[[-68  38  32 -17  19 -33  20  -7 -34  23 -74]
 [ 75   6  24  47  32 -35 -11   1  28  73  63]
 [-14 -20   0  40 -50  13  23 -73 -39 101 -67]
 [ 57  25 -77 -26 -10  13 -55  27   8  15  30]
 [-67  50  22  25  53 -13 -35  83  17 -30  67]]
|
[[-74  23 -34  -7  20 -33  19 -17  32  38 -68]
 [ 63  73  28   1 -11 -35  32  47  24   6  75]
 [-67 101 -39 -73  23  13 -50  40   0 -20 -14]
 [ 30  15   8  27 -55  13 -10 -26 -77  25  57]
 [ 67 -30  17  83 -35 -13  53  25  22  50 -67]]

[[ 78  -8  70 -19  -1  24  49  54   0  22  32  15]
 [ 47 -52  10 -17  14  39 -40  80  23  26 -22  50]
 [ 79 -13  69 -20   0  25  45  57   2  24  30  18]
 [ 27  27  37  -1  -2  31  17  33   0  -1  12   4]
 [-87  50 -59  28  -4  -7 -41 -53  -4 -36 -27 -26]
 [ 58  23  72 -10  -9   3  79  10 -14   8  50 -14]
 [-86  49 -58  27  -4 -10 -38 -55  -5 -36 -25 -28]]
|
[[ 15  32  22   0  54  49  24  -1 -19  70  -8  78]
 [ 50 -22  26  23  80 -40  39  14 -17  10 -52  47]
 [ 18  30  24   2  57  45  25   0 -20  69 -13  79]
 [  4  12  -1   0  33  17  31  -2  -1  37  27  27]
 [-26 -27 -36  -4 -53 -41  -7  -4  28 -59  50 -87]
 [-14  50   8 -14  10  79   3  -9 -10  72  23  58]
 [-28 -25 -36  -5 -55 -38 -10  -4  27 -58  49 -86]]

[[ 18  -2 -13  11 -29   2 -14  14  -6  11 -13  10 -22]
 [  3  18 -11 -32   0   3 -42 -30 -47  24  20  22 -26]
 [ 27  12 -13 -22 -32   0 -73 -43 -78  59   2  48 -87]
 [ 13  -1  -9   6 -21   5  -7  12  -2   5  -5   4  -7]]
|
[[-22  10 -13  11  -6  14 -14   2 -29  11 -13  -2  18]
 [-26  22  20  24 -47 -30 -42   3   0 -32 -11  18   3]
 [-87  48   2  59 -78 -43 -73   0 -32 -22 -13  12  27]
 [ -7   4  -5   5  -2  12  -7   5 -21   6  -9  -1  13]]

[[  6   2  -1]
 [ 27 -54 -22]
 [ 13 -17 -23]
 [-68 106 -10]
 [-99  64 -18]]
|
[[ -1   2   6]
 [-22 -54  27]
 [-23 -17  13]
 [-10 106 -68]
 [-18  64 -99]]

[[  94  -89  -86   85  -88  -82]
 [  87  -27  -98   39  -41  -33]
 [ -81   80   81  -69   88   91]
 [   9   20  -43   59  -74  -85]
 [  10   28   12   72  -54  -71]
 [  46  -53  -39   56  -81  -48]
 [-101   94   76  -90   81   85]]
|
[[ -82  -88   85  -86  -89   94]
 [ -33  -41   39  -98  -27   87]
 [  91   88  -69   81   80  -81]
 [ -85  -74   59  -43   20    9]
 [ -71  -54   72   12   28   10]
 [ -48  -81   56  -39  -53   46]
 [  85   81  -90   76   94 -101]]

[[ 48 -86 -66 -86 -49 -55 -75  81  80 -70 -20 -93  84  76]
 [-77 -40 -61  77   2 -77 -77 -78 -45  85 -43 -50  84 -70]
 [-77 -58  79 -87 -75 -23  43  63  81  84 -42  77 -78 -68]
 [-79  46 -72  59  63  27 -85  63 -82 -83  59  80  73  68]
 [ 80 -88 -83 -57  10 -38  78 -45  65  70 -83  82 -73  75]
 [ 80 -82  72  65 -82  19 -65 -37 -73  79  42  74  76 -75]]
|
[[ 76  84 -93 -20 -70  80  81 -75 -55 -49 -86 -66 -86  48]
 [-70  84 -50 -43  85 -45 -78 -77 -77   2  77 -61 -40 -77]
 [-68 -78  77 -42  84  81  63  43 -23 -75 -87  79 -58 -77]
 [ 68  73  80  59 -83 -82  63 -85  27  63  59 -72  46 -79]
 [ 75 -73  82 -83  70  65 -45  78 -38  10 -57 -83 -88  80]
 [-75  76  74  42  79 -73 -37 -65  19 -82  65  72 -82  80]]

[[-71 -78 -64   8]
 [-55  67 -43 -11]
 [ 37  79  60   6]
 [-73 -83 -54 -21]
 [ 16  97  50 -29]
 [  5 104  35 -23]
 [ 35  83  61  -5]]
|
[[  8 -64 -78 -71]
 [-11 -43  67 -55]
 [  6  60  79  37]
 [-21 -54 -83 -73]
 [-29  50  97  16]
 [-23  35 104   5]
 [ -5  61  83  35]]

[[-22  20  87  79 -41  -2  -2  39  14   7 -40   5]
 [ 69 -28 -47 -21  58  44  -6  23  19 -28 -30  65]
 [ 37  31 -56 -33 -15  60 -24 -30  -6  25 -12  80]
 [-84 -20  13  27  18 -28  20  50  23  18   0 -59]
 [ 78 -11   1 -55 -19  58 -44 -46 -38 -35  17  63]
 [-20 -17   2 -14 -34  27 -40  24  -3  -5  14  23]
 [-14  42  33 -56  43  -8  63 -69 -27  84 -71  16]
 [-55 -16  14  -3  21 -81  31  -7  18  -4  17 -24]]
|
[[  5 -40   7  14  39  -2  -2 -41  79  87  20 -22]
 [ 65 -30 -28  19  23  -6  44  58 -21 -47 -28  69]
 [ 80 -12  25  -6 -30 -24  60 -15 -33 -56  31  37]
 [-59   0  18  23  50  20 -28  18  27  13 -20 -84]
 [ 63  17 -35 -38 -46 -44  58 -19 -55   1 -11  78]
 [ 23  14  -5  -3  24 -40  27 -34 -14   2 -17 -20]
 [ 16 -71  84 -27 -69  63  -8  43 -56  33  42 -14]
 [-24  17  -4  18  -7  31 -81  21  -3  14 -16 -55]]
